Below is a small trained network, with its code and all its weights. Each question gives an input and a class and asks what happens when units are switched off, that is, made to give their printed mean instead of their output.

import numpy as np


def w(rows, s, z=0):
    codes = np.array(rows[::2]) - 128.0
    scale = np.full(codes.shape[1], s)
    scale[-1] = z or s
    return codes * scale


def f(y):
    return y / 2 * (1 + np.tanh(0.7978845608 * (y + 0.044715 * y**3)))


def log_softmax(a):
    a = a - a.max(-1, keepdims=True)
    return a - np.log(np.exp(a).sum(-1, keepdims=True))


def net(x, mask):
    res = np.array(x, float).reshape(1, 7) / 4 @ E
    y = f(res @ A[0][:, :-1].T + A[0][:, -1])
    res = res + np.where(mask, y, B[0][:, -1]) @ B[0][:, :-1]
    return log_softmax(res[-1] @ U[:, :-1].T + U[:, -1])


A, B = {}, {}
E = w([
[128,128,127,130],'x0',
[178,192,24,34],'x1',
[128,129,130,126],'x2',
[127,128,128,127],'x3',
[255,124,177,125],'x4',
[90,242,199,97],'x5',
[142,185,88,235],'x6',
],0.0044)
A[0] = w([
[242,126,183,137,63],'n1',
[157,145,125,119,37],'n2',
[212,153,149,168,63],'n3',
[130,86,94,131,47],'n4',
[112,213,182,121,57],'n5',
[153,171,59,83,74],'n6',
[150,168,66,84,52],'n7',
[133,147,125,132,253],'n8',
[133,128,120,135,198],'n9',
[223,122,174,132,54],'n10',
[96,55,179,5,104],'n11',
[100,93,194,180,86],'n12',
[7,122,71,136,86],'n13',
[126,145,124,153,6],'n14',
[111,215,194,112,92],'n15',
[224,130,165,124,60],'n16',
[106,228,201,107,68],'n17',
[151,59,87,148,112],'n18',
[142,181,81,229,53],'n19',
[156,108,135,135,46],'n20',
[150,166,64,83,68],'n21',
[92,88,200,191,63],'n22',
[138,147,113,161,25],'n23',
[154,165,68,87,81],'n24',
[154,170,61,84,74],'n25',
[154,37,72,153,90],'n26',
[127,140,125,133,224],'n27',
[127,119,142,139,37],'n28',
[125,134,131,134,212],'n29',
[136,69,87,145,53],'n30',
[130,136,125,134,187],'n31',
[107,97,187,172,70],'n32',
[150,166,62,83,67],'n33',
[101,97,187,174,92],'n34',
[99,109,137,132,65],'n35',
[4,131,59,128,76],'n36',
[152,36,63,155,60],'n37',
[153,210,67,254,98],'n38',
[123,120,102,115,12],'n39',
],0.0087,0.0045)
B[0] = w([
[155,211,198,149,151],'n1',
[99,133,178,142,89],'n2',
[142,148,178,113,127],'n3',
[81,145,132,120,101],'n4',
[57,161,92,117,143],'n5',
[108,89,148,202,143],'n6',
[95,98,158,188,127],'n7',
[189,133,77,152,253],'n8',
[157,130,96,134,189],'n9',
[134,194,192,133,131],'n10',
[106,43,172,7,192],'n11',
[118,83,137,203,170],'n12',
[188,210,212,134,178],'n13',
[76,123,173,108,81],'n14',
[70,176,74,137,172],'n15',
[151,180,195,132,131],'n16',
[48,187,68,133,174],'n17',
[96,173,85,129,158],'n18',
[94,87,175,40,141],'n19',
[97,154,154,123,93],'n20',
[104,94,153,191,135],'n21',
[125,73,144,220,173],'n22',
[85,117,162,103,87],'n23',
[116,95,146,186,137],'n24',
[108,90,148,198,141],'n25',
[68,189,75,131,170],'n26',
[172,128,92,142,218],'n27',
[80,126,162,133,88],'n28',
[161,127,99,142,206],'n29',
[74,164,122,125,117],'n30',
[148,127,110,134,178],'n31',
[105,91,144,183,146],'n32',
[103,93,152,192,136],'n33',
[120,87,136,188,162],'n34',
[115,116,162,133,103],'n35',
[171,224,216,135,177],'n36',
[56,188,84,128,159],'n37',
[99,35,158,4,196],'n38',
[68,132,169,129,82],'n39',
],0.032,0.0032)
U = w([
[72,49,189,224,89],'0',
[150,133,119,92,254],'1',
[151,221,250,97,100],'2',
[8,196,60,91,74],'3',
[161,116,108,94,142],'4',
[79,46,200,2,94],'5',
[166,121,101,106,111],'6',
],0.0056,0.0073)

Each question gives the input, the list of numbers given to net, and the class t.
The units are the neurons (one row each of A and B). Each row of codes is followed by its name. A weight is (code - 128) times the scale printed after its matrix; where a second scale follows, it is the last column's (A, B and U).
mask holds one flag per neuron, in row order. A switched-off neuron (its flag False) gives its mean, the last column of its row in B, instead of its output. The means were averaged over made-up inputs and are rounded, as every weight is.
A unit's drop is (log p(t) with every unit on - log p(t) with that unit switched off) / (log p(t) with every unit on - log p(t) with every unit switched off).
The circuit of an input: a set's keep is (log p(t) with only the set's units on - log p(t) with every unit switched off) / (log p(t) with every unit on - log p(t) with every unit switched off). Starting from the 12 units with the biggest drops (on a tie, the unit counted first), units are removed one at a time, each time the one whose removal leaves the highest keep (on an exact tie, the one counted first), for as long as the keep stays at least 0.8.
circuit, biggest first: the units of the circuit, biggest drop first
most important unit: the unit with the biggest drop
top k neurons: the k neurons with the biggest drops, biggest first
drop when u is switched off: that unit's drop, to one decimal
input [0,-6,-1,-8,-5,8,1], class 3: circuit, biggest first : (n17)
input [-4,-8,8,-6,-6,7,-1], class 0: top 4 neurons : (n22; n12; n34; n32)
input [2,-6,5,4,-2,1,-2], class 0: circuit, biggest first : (n22; n12)
input [-5,5,-1,4,2,2,7], class 5: top 2 neurons : (n38; n19)
input [5,-8,8,-6,-5,5,-6], class 0: top 2 neurons : (n22; n12)
input [-3,4,-1,7,7,7,-2], class 2: top 3 neurons : (n1; n16; n10)
input [6,5,0,0,6,0,-2], class 2: circuit, biggest first : (n1; n16)
input [-4,-7,-7,-7,-2,4,-3], class 0: top 2 neurons : (n22; n12)
input [6,-5,5,-5,-6,1,2], class 2: top 2 neurons : (n13; n36)
input [-5,7,6,-3,-5,-8,5], class 3: top 3 neurons : (n37; n26; n18)
input [-2,1,-4,-6,-6,1,-1], class 2: circuit, biggest first : (n36; n13)
input [-4,-7,-5,6,0,-8,-3], class 3: circuit, biggest first : (n26; n37)
input [-6,6,-3,7,6,7,-3], class 3: top 3 neurons : (n17; n15; n5)
input [-7,-4,-1,-2,8,7,-1], class 2: most important unit : n1
input [1,-1,-3,4,-1,-5,5], class 3: top 2 neurons : (n26; n37)
input [4,-6,4,-7,-8,-2,-4], class 2: top 2 neurons : (n13; n36)
input [5,-3,-7,3,-4,0,8], class 5: drop when n38 is switched off : 0.7
input [0,2,1,-1,-3,0,-7], class 5: drop when n12 is switched off : 0.0
input [3,-5,-6,-7,5,-5,-8], class 5: drop when n11 is switched off : 1.6
input [-5,5,4,-8,-8,-2,-4], class 2: most important unit : n36
